arr =
[[121 121 123 130 128 137 128 119 133 127 128 130 131]
 [134 134 134 141 129 128 134 135 125 123 126 135 134]
 [123 130 123 126 134 124 126 132 130 126 130 133 132]
 [112 109 139 120 114 126 133 135 142 133 134 133 126]
 [126 135 125 130 138 129 131 132 141 140 132 134 124]
 [122 131 122 129 122 126 123 128 129 116 125 130 133]
 [119 128 136 128 143 139 128 137 147 150 146 146 134]
 [127 132 132 130 129 129 124 122 123 126 129 120 131]
 [139 143 130 147 136 130 127 135 130 130 129 143 134]]
Indices start at 1.
(1, 1): 121
(7, 11): 146
(5, 1): 126
(7, 10): 150
(3, 12): 133
(7, 5): 143
(3, 6): 124
(9, 8): 135
(4, 8): 135
(1, 3): 123
(1, 8): 119
(9, 2): 143
(3, 4): 126
(4, 4): 120
(2, 2): 134
(2, 5): 129
(5, 12): 134
(9, 13): 134
(9, 9): 130
(6, 2): 131
(6, 6): 126
(6, 3): 122
(4, 7): 133
(1, 4): 130
(2, 8): 135
(9, 5): 136
(6, 13): 133
(7, 2): 128
(5, 5): 138
(9, 4): 147
(7, 6): 139
(1, 7): 128
(6, 10): 116
(7, 1): 119

B =
[[138 128 149 131 112]
 [139 125 141 128 110]
 [120 130 123 135 131]
 [141 125 138 128 108]
 [124 132 133 131 129]
 [124 131 132 132 128]
 [121 132 123 136 124]
 [140 124 137 128 107]
 [122 131 126 134 123]
 [139 125 137 127 106]
 [121 131 126 135 125]]
Rows and columns are counted from 1.
(1, 1) -> 138
(7, 4) -> 136
(5, 1) -> 124
(5, 2) -> 132
(3, 3) -> 123
(2, 1) -> 139
(8, 3) -> 137
(6, 3) -> 132
(8, 5) -> 107
(3, 5) -> 131
(2, 2) -> 125
(9, 4) -> 134
(5, 5) -> 129
(4, 4) -> 128
(2, 3) -> 141
(10, 1) -> 139
(10, 2) -> 125
(9, 3) -> 126
(2, 4) -> 128
(3, 2) -> 130
(10, 4) -> 127
(11, 4) -> 135
(1, 4) -> 131

m =
[[143 130 134 129 129 118 133 118 125 138 132 130 135]
 [141 128 136 129 128 120 128 116 125 145 131 131 131]
 [143 130 135 129 128 118 131 117 124 140 132 130 134]
 [139 126 137 129 127 121 124 116 124 148 130 131 128]
 [136 125 137 128 126 124 121 116 125 148 129 131 126]
 [135 124 138 128 126 124 120 116 125 149 128 131 125]
 [133 123 137 128 125 127 118 117 126 149 127 131 123]
 [140 128 137 129 128 120 127 116 125 145 131 131 130]
 [131 122 137 128 126 128 117 118 126 149 126 130 122]
 [138 126 137 128 126 123 123 116 125 148 129 131 127]
 [142 129 136 129 127 119 129 116 124 143 131 130 132]
 [140 127 137 129 128 121 125 115 125 147 130 131 129]
 [142 130 135 129 128 119 131 117 124 141 132 131 133]
 [135 124 137 128 126 126 119 117 126 149 127 131 124]]
Indices start at 1.
row 1 col 1 -> 143
row 14 col 7 -> 119
row 3 col 6 -> 118
row 1 col 7 -> 133
row 8 col 5 -> 128
row 10 col 7 -> 123
row 8 col 6 -> 120
row 3 col 8 -> 117
row 9 col 8 -> 118
row 2 col 6 -> 120
row 12 col 13 -> 129
row 5 col 6 -> 124
row 13 col 5 -> 128
row 9 col 10 -> 149
row 6 col 6 -> 124
row 13 col 7 -> 131
row 9 col 11 -> 126
row 14 col 10 -> 149
row 1 col 6 -> 118
row 7 col 3 -> 137
row 1 col 5 -> 129
row 12 col 4 -> 129
row 6 col 8 -> 116
row 8 col 12 -> 131
row 6 col 11 -> 128
row 4 col 5 -> 127
row 11 col 3 -> 136
row 14 col 13 -> 124
row 2 col 13 -> 131
row 7 col 8 -> 117
row 5 col 12 -> 131
row 6 col 7 -> 120
row 14 col 8 -> 117
row 3 col 4 -> 129
row 8 col 7 -> 127
row 13 col 9 -> 124

grid =
[[112 115 117 135 142 117 141 131 111 130 144 122 115 135 119 116]
 [131 134 126 141 102 131 138 106 136 140 123 127 130 109 133 118]
 [130 135 124 132 120 133 133 119 132 132 132 123 129 121 134 122]
 [112 106 133 136 109 110 145 106 103 124 124 136 114 104 108 153]]
Indices start at 1.
row 1 col 1: 112
row 4 col 4: 136
row 2 col 13: 130
row 4 col 2: 106
row 4 col 13: 114
row 1 col 14: 135
row 2 col 2: 134
row 4 col 14: 104
row 4 col 1: 112
row 1 col 12: 122
row 4 col 9: 103
row 3 col 8: 119
row 1 col 9: 111
row 2 col 15: 133
row 3 col 11: 132
row 1 col 11: 144
row 4 col 15: 108
row 3 col 2: 135

W =
array([[128, 100, 133, 127, 114, 130, 133, 128, 130, 139, 126, 119, 139,
        117, 126],
       [130, 135, 128, 118, 141, 117, 131, 144, 144, 111, 128, 114, 123,
        120, 123],
       [113, 130, 129, 128, 126, 128, 128, 126, 119, 142, 128, 142, 118,
        128, 128],
       [135, 130, 117, 123, 134, 124, 127, 151, 137, 116, 141, 128, 128,
        111, 131],
       [123, 142, 128, 138, 128, 138, 127, 126, 125, 114, 127, 128,  99,
        128, 123],
       [140, 128, 128, 126, 123, 128, 128, 139, 128, 135, 116, 108, 117,
        140, 128],
       [138, 110, 141, 135, 142, 128, 128, 134, 123, 124, 139, 128, 120,
        145, 136],
       [148, 137, 132, 124, 118, 127, 132, 112, 116, 120, 124, 132, 128,
        128, 128],
       [127, 148, 132, 149, 116, 143, 117, 133, 123, 124, 133, 130, 123,
        126, 139],
       [128, 121, 128, 102, 134, 128, 117, 137, 125, 127, 134, 130, 133,
        143, 131],
       [135, 136, 136, 141, 114, 144, 134, 134, 131, 124, 128, 115, 132,
        122, 132],
       [130, 141, 119, 144, 143, 132, 130, 133, 107, 128, 121, 126, 128,
        137, 128],
       [129, 138, 125, 137, 128, 128, 125, 138, 140, 132, 127, 128, 128,
        128, 120],
       [126, 131, 149, 131, 131, 124, 124, 128, 133, 135, 122, 119, 134,
        128, 128],
       [128, 133, 128, 132, 124, 128, 123, 147, 128, 132, 126, 104, 128,
        140, 121],
       [123, 123, 139, 128, 128, 136, 129, 117, 114, 139, 118, 109, 120,
        135, 120]])
Rows and columns are counted from 1.
row 1 col 1 => 128
row 5 col 13 => 99
row 14 col 14 => 128
row 9 col 1 => 127
row 2 col 12 => 114
row 10 col 9 => 125
row 8 col 9 => 116
row 4 col 12 => 128
row 3 col 2 => 130
row 8 col 3 => 132
row 12 col 3 => 119
row 10 col 14 => 143
row 1 col 7 => 133
row 1 col 9 => 130
row 15 col 5 => 124
row 2 col 1 => 130
row 11 col 2 => 136
row 1 col 11 => 126
row 8 col 6 => 127
row 11 col 3 => 136
row 6 col 11 => 116
row 10 col 12 => 130
row 11 col 6 => 144
row 5 col 2 => 142
row 1 col 13 => 139
row 6 col 7 => 128
row 2 col 15 => 123
row 7 col 13 => 120
row 11 col 12 => 115
row 5 col 11 => 127
row 5 col 5 => 128
row 6 col 5 => 123
row 14 col 11 => 122
row 1 col 6 => 130
row 8 col 12 => 132
row 13 col 1 => 129
row 2 col 3 => 128

a =
[[ 99 122 125 146 113 149 130 128 118 120 141 143 128]
 [124 112 135 130 139 151 133 129 146 121 130 129 101]
 [122 134 138 122 132 129 132 123 136 130 109 114 121]
 [124 120 138 128 147 146 144 136 148 128 131 139 115]
 [100 122 125 146 113 149 129 128 118 120 140 143 128]
 [105 123 123 142 101 145 142 133 127 116 136 134 116]
 [122 115 132 131 141 145 133 133 150 119 127 130 100]
 [ 99 126 122 146 113 144 131 123 117 123 138 145 129]]
Rows and columns are counted from 1.
(1, 1): 99
(7, 1): 122
(7, 2): 115
(4, 9): 148
(6, 6): 145
(6, 3): 123
(5, 4): 146
(3, 12): 114
(3, 6): 129
(8, 8): 123
(8, 2): 126
(5, 6): 149
(2, 2): 112
(3, 13): 121
(5, 5): 113
(4, 7): 144
(2, 5): 139
(4, 2): 120
(8, 3): 122
(3, 9): 136
(5, 1): 100
(2, 12): 129
(1, 12): 143
(7, 9): 150
(2, 1): 124
(1, 10): 120
(7, 13): 100
(3, 3): 138
(8, 4): 146
(2, 9): 146
(1, 5): 113
(5, 3): 125
(3, 11): 109
(2, 4): 130
(1, 11): 141
(3, 8): 123
(1, 6): 149
(1, 9): 118

M =
[[120 139 129 121 143 149 107 118 130 116 146]
 [129 130 130 128 135 134 121 127 128 125 136]
 [136 127 133 138 125 133 114 134 123 117 137]
 [127 130 128 132 122 148 115 123 136 105 144]
 [124 136 130 123 142 131 113 126 122 130 132]]
Indices start at 1.
(1, 1) -> 120
(4, 6) -> 148
(3, 8) -> 134
(2, 9) -> 128
(5, 11) -> 132
(3, 6) -> 133
(3, 1) -> 136
(4, 3) -> 128
(4, 10) -> 105
(5, 5) -> 142
(5, 2) -> 136
(1, 10) -> 116
(4, 1) -> 127
(1, 3) -> 129
(2, 7) -> 121
(5, 4) -> 123
(3, 11) -> 137
(5, 8) -> 126
(1, 5) -> 143
